Below are the code and all the weights of a small trained network. Each question names an input and a class and asks about switching units off, where a switched-off unit gives its printed mean instead of its output.

import numpy as np


def w(rows, s, z=0):
    codes = np.array(rows[::2]) - 128.0
    scale = np.full(codes.shape[1], s)
    scale[-1] = z or s
    return codes * scale


def f(y):
    return np.maximum(y, 0)


def log_softmax(a):
    a = a - a.max(-1, keepdims=True)
    return a - np.log(np.exp(a).sum(-1, keepdims=True))


def net(x, mask):
    res = np.array(x, float).reshape(1, 3) / 4 @ E
    y = f(res @ A[0][:, :-1].T + A[0][:, -1])
    res = res + np.where(mask, y, B[0][:, -1]) @ B[0][:, :-1]
    return log_softmax(res[-1] @ U[:, :-1].T + U[:, -1])


A, B = {}, {}
E = w([
[51,168,107,184,240],'x0',
[40,23,203,119,156],'x1',
[158,203,255,145,111],'x2',
],0.0077)
A[0] = w([
[138,168,194,128,143,93],'N1',
[81,17,216,135,153,97],'N2',
[128,141,135,125,149,245],'N3',
[102,166,135,146,213,95],'N4',
[114,113,166,125,130,102],'N5',
[103,70,52,120,142,131],'N6',
[151,96,137,74,40,92],'N7',
[128,108,36,125,136,105],'N8',
[128,210,243,141,130,121],'N9',
[166,81,128,131,68,118],'N10',
[175,247,56,133,109,121],'N11',
[128,186,161,132,130,106],'N12',
[75,197,115,153,250,85],'N13',
[171,93,158,126,88,96],'N14',
[175,170,96,156,122,76],'N15',
],0.015,0.012)
B[0] = w([
[155,86,74,93,139,175],'N1',
[112,172,171,16,129,246],'N2',
[92,253,159,242,133,250],'N3',
[150,64,169,142,109,175],'N4',
[136,120,106,78,116,154],'N5',
[163,116,68,139,165,213],'N6',
[122,57,140,158,90,214],'N7',
[155,109,69,109,163,194],'N8',
[153,90,49,137,178,243],'N9',
[133,91,151,172,117,197],'N10',
[94,146,183,40,128,246],'N11',
[150,121,80,98,129,165],'N12',
[127,37,150,132,55,206],'N13',
[133,88,128,141,97,178],'N14',
[140,116,153,55,128,166],'N15',
],0.031,0.011)
U = w([
[117,149,210,41,151,132],'0',
[154,24,195,222,43,73],'1',
[217,96,41,151,229,24],'2',
[102,217,188,255,155,254],'3',
],0.009,0.0044)

Each question gives the input, the list of numbers given to net, and the class t.
The units are the neurons (one row each of A and B). Each row of codes is followed by its name. A weight is (code - 128) times the scale printed after its matrix; where a second scale follows, it is the last column's (A, B and U).
mask holds one flag per neuron, in row order. A switched-off neuron (its flag False) gives its mean, the last column of its row in B, instead of its output. The means were averaged over made-up inputs and are rounded, as every weight is.
A unit's drop is (log p(t) with every unit on - log p(t) with that unit switched off) / (log p(t) with every unit on - log p(t) with every unit switched off).
The circuit of an input: a set's keep is (log p(t) with only the set's units on - log p(t) with every unit switched off) / (log p(t) with every unit on - log p(t) with every unit switched off). Starting from the 12 units with the biggest drops (on a tie, the unit counted first), units are removed one at a time, each time the one whose removal leaves the highest keep (on an exact tie, the one counted first), for as long as the keep stays at least 0.8.
circuit, biggest first: the units of the circuit, biggest drop first
unit that matters most: the unit with the biggest drop
k most important neurons: the k neurons with the biggest drops, biggest first
drop of u: that unit's drop, to one decimal
input [6,3,-6], class 1: 2 most important neurons -> [N13 N9]
input [-3,-4,6], class 2: 2 most important neurons -> [N9 N2]
input [3,-5,7], class 2: circuit, biggest first -> [N9]
input [3,1,-2], class 3: 2 most important neurons -> [N7 N9]
input [5,3,6], class 2: 2 most important neurons -> [N9 N7]
input [-1,-3,3], class 3: circuit, biggest first -> [N2 N6 N13]
input [8,-7,1], class 1: 2 most important neurons -> [N13 N2]
input [8,7,-3], class 1: 3 most important neurons -> [N13 N4 N11]
input [6,-7,-7], class 0: 2 most important neurons -> [N11 N9]
input [-1,-2,-2], class 3: 2 most important neurons -> [N2 N9]
input [8,5,-7], class 1: 3 most important neurons -> [N13 N4 N9]
input [-4,0,-5], class 2: 2 most important neurons -> [N13 N6]
input [8,3,8], class 1: 4 most important neurons -> [N13 N4 N6 N8]
input [0,-3,0], class 3: unit that matters most -> N2
input [1,-3,-3], class 3: 3 most important neurons -> [N2 N9 N1]
input [3,6,7], class 2: 3 most important neurons -> [N9 N11 N1]
input [0,-8,-2], class 0: drop of N1 -> 0.0
input [2,3,-2], class 3: drop of N11 -> 0.5
input [3,-2,0], class 3: drop of N2 -> 0.2
input [-1,-3,1], class 3: unit that matters most -> N2
